Below is a small trained network, with its code and all its weights. Each question gives an input and a class and asks what happens when units are switched off, that is, made to give their printed mean instead of their output.

import numpy as np


def w(rows, s, z=0):
    codes = np.array(rows[::2]) - 128.0
    scale = np.full(codes.shape[1], s)
    scale[-1] = z or s
    return codes * scale


def f(y):
    return y / 2 * (1 + np.tanh(0.7978845608 * (y + 0.044715 * y**3)))


def log_softmax(a):
    a = a - a.max(-1, keepdims=True)
    return a - np.log(np.exp(a).sum(-1, keepdims=True))


def net(x, mask):
    res = np.array(x, float).reshape(1, 5) / 4 @ E
    y = f(res @ A[0][:, :-1].T + A[0][:, -1])
    res = res + np.where(mask, y, B[0][:, -1]) @ B[0][:, :-1]
    return log_softmax(res[-1] @ U[:, :-1].T + U[:, -1])


A, B = {}, {}
E = w([
[101,128,130,146,132,139,166,175,161,110],'x0',
[106,26,129,100,49,148,73,173,146,243],'x1',
[152,128,142,1,179,170,52,238,39,73],'x2',
[160,116,148,129,121,143,149,138,144,123],'x3',
[150,218,104,93,36,85,77,157,216,93],'x4',
],0.0063)
A[0] = w([
[206,206,37,80,33,93,48,169,195,97,128],'n0',
[150,217,128,124,249,84,207,84,104,9,30],'n1',
[75,52,147,77,81,178,110,191,143,213,15],'n2',
[65,41,196,172,218,253,186,150,30,128,166],'n3',
[112,149,224,34,167,216,26,246,29,67,1],'n4',
[99,169,126,100,57,141,123,204,188,90,110],'n5',
],0.0056,0.0027)
B[0] = w([
[123,159,48,134,214,108,192,41,76,108,223],'n0',
[150,6,130,105,30,13,19,211,215,97,221],'n1',
[204,41,122,59,49,73,85,200,120,75,186],'n2',
[159,184,52,80,168,131,172,114,65,88,253],'n3',
[1,136,191,237,56,201,178,18,249,152,254],'n4',
[182,172,50,39,181,165,88,102,105,171,164],'n5',
],0.0068,0.0057)
U = w([
[37,147,234,197,32,162,219,7,176,171,27],'0',
[210,26,138,15,21,10,6,236,74,79,27],'1',
[183,195,29,19,191,150,227,92,1,110,119],'2',
[146,178,164,99,153,141,127,148,81,157,252],'3',
[135,155,140,94,177,140,113,139,91,164,194],'4',
],0.0055,0.0037)

Each question gives the input, the list of numbers given to net, and the class t.
The units are the neurons (one row each of A and B). Each row of codes is followed by its name. A weight is (code - 128) times the scale printed after its matrix; where a second scale follows, it is the last column's (A, B and U).
mask holds one flag per neuron, in row order. A switched-off neuron (its flag False) gives its mean, the last column of its row in B, instead of its output. The means were averaged over made-up inputs and are rounded, as every weight is.
A unit's drop is (log p(t) with every unit on - log p(t) with that unit switched off) / (log p(t) with every unit on - log p(t) with every unit switched off).
The circuit of an input: a set's keep is (log p(t) with only the set's units on - log p(t) with every unit switched off) / (log p(t) with every unit on - log p(t) with every unit switched off). Starting from all 6 units, units are removed one at a time, each time the one whose removal leaves the highest keep (on an exact tie, the one counted first), for as long as the keep stays at least 0.8.
circuit, biggest first: the units of the circuit, biggest drop first
unit that matters most: the unit with the biggest drop
top k neurons: the k neurons with the biggest drops, biggest first
drop of u: that unit's drop, to one decimal
input [-7,2,-5,5,7], class 2: circuit, biggest first => n4; n0
input [-1,1,-2,3,5], class 2: circuit, biggest first => n4; n1
input [-6,7,-2,-6,-7], class 1: unit that matters most => n2
input [-5,3,-1,1,-5], class 2: circuit, biggest first => n1; n4
input [-3,-4,-3,-3,2], class 1: top 4 neurons => n4; n1; n3; n0
input [-5,6,7,3,8], class 2: top 3 neurons => n0; n5; n1
input [4,1,5,-1,4], class 0: top 2 neurons => n4; n3
input [5,-1,-4,-4,8], class 2: top 3 neurons => n0; n4; n5
input [-1,3,-2,-4,6], class 2: top 2 neurons => n0; n4
input [8,-8,5,-6,-3], class 1: top 2 neurons => n1; n0
input [-3,-8,-7,-8,-3], class 1: top 2 neurons => n1; n4
input [-2,6,-3,4,1], class 1: top 2 neurons => n4; n2
input [0,-4,6,5,5], class 0: top 3 neurons => n4; n3; n2
input [-4,2,-2,-8,8], class 2: unit that matters most => n0
input [-7,-8,-4,-1,-1], class 1: top 2 neurons => n1; n4
input [5,-5,-1,3,-4], class 1: top 3 neurons => n1; n4; n0
input [0,-7,4,6,-2], class 1: top 2 neurons => n1; n0
input [0,6,7,4,5], class 0: drop of n3 => 0.1
input [7,3,8,-4,1], class 0: drop of n4 => 1.1
input [-7,-7,-3,-4,2], class 1: drop of n4 => 0.2
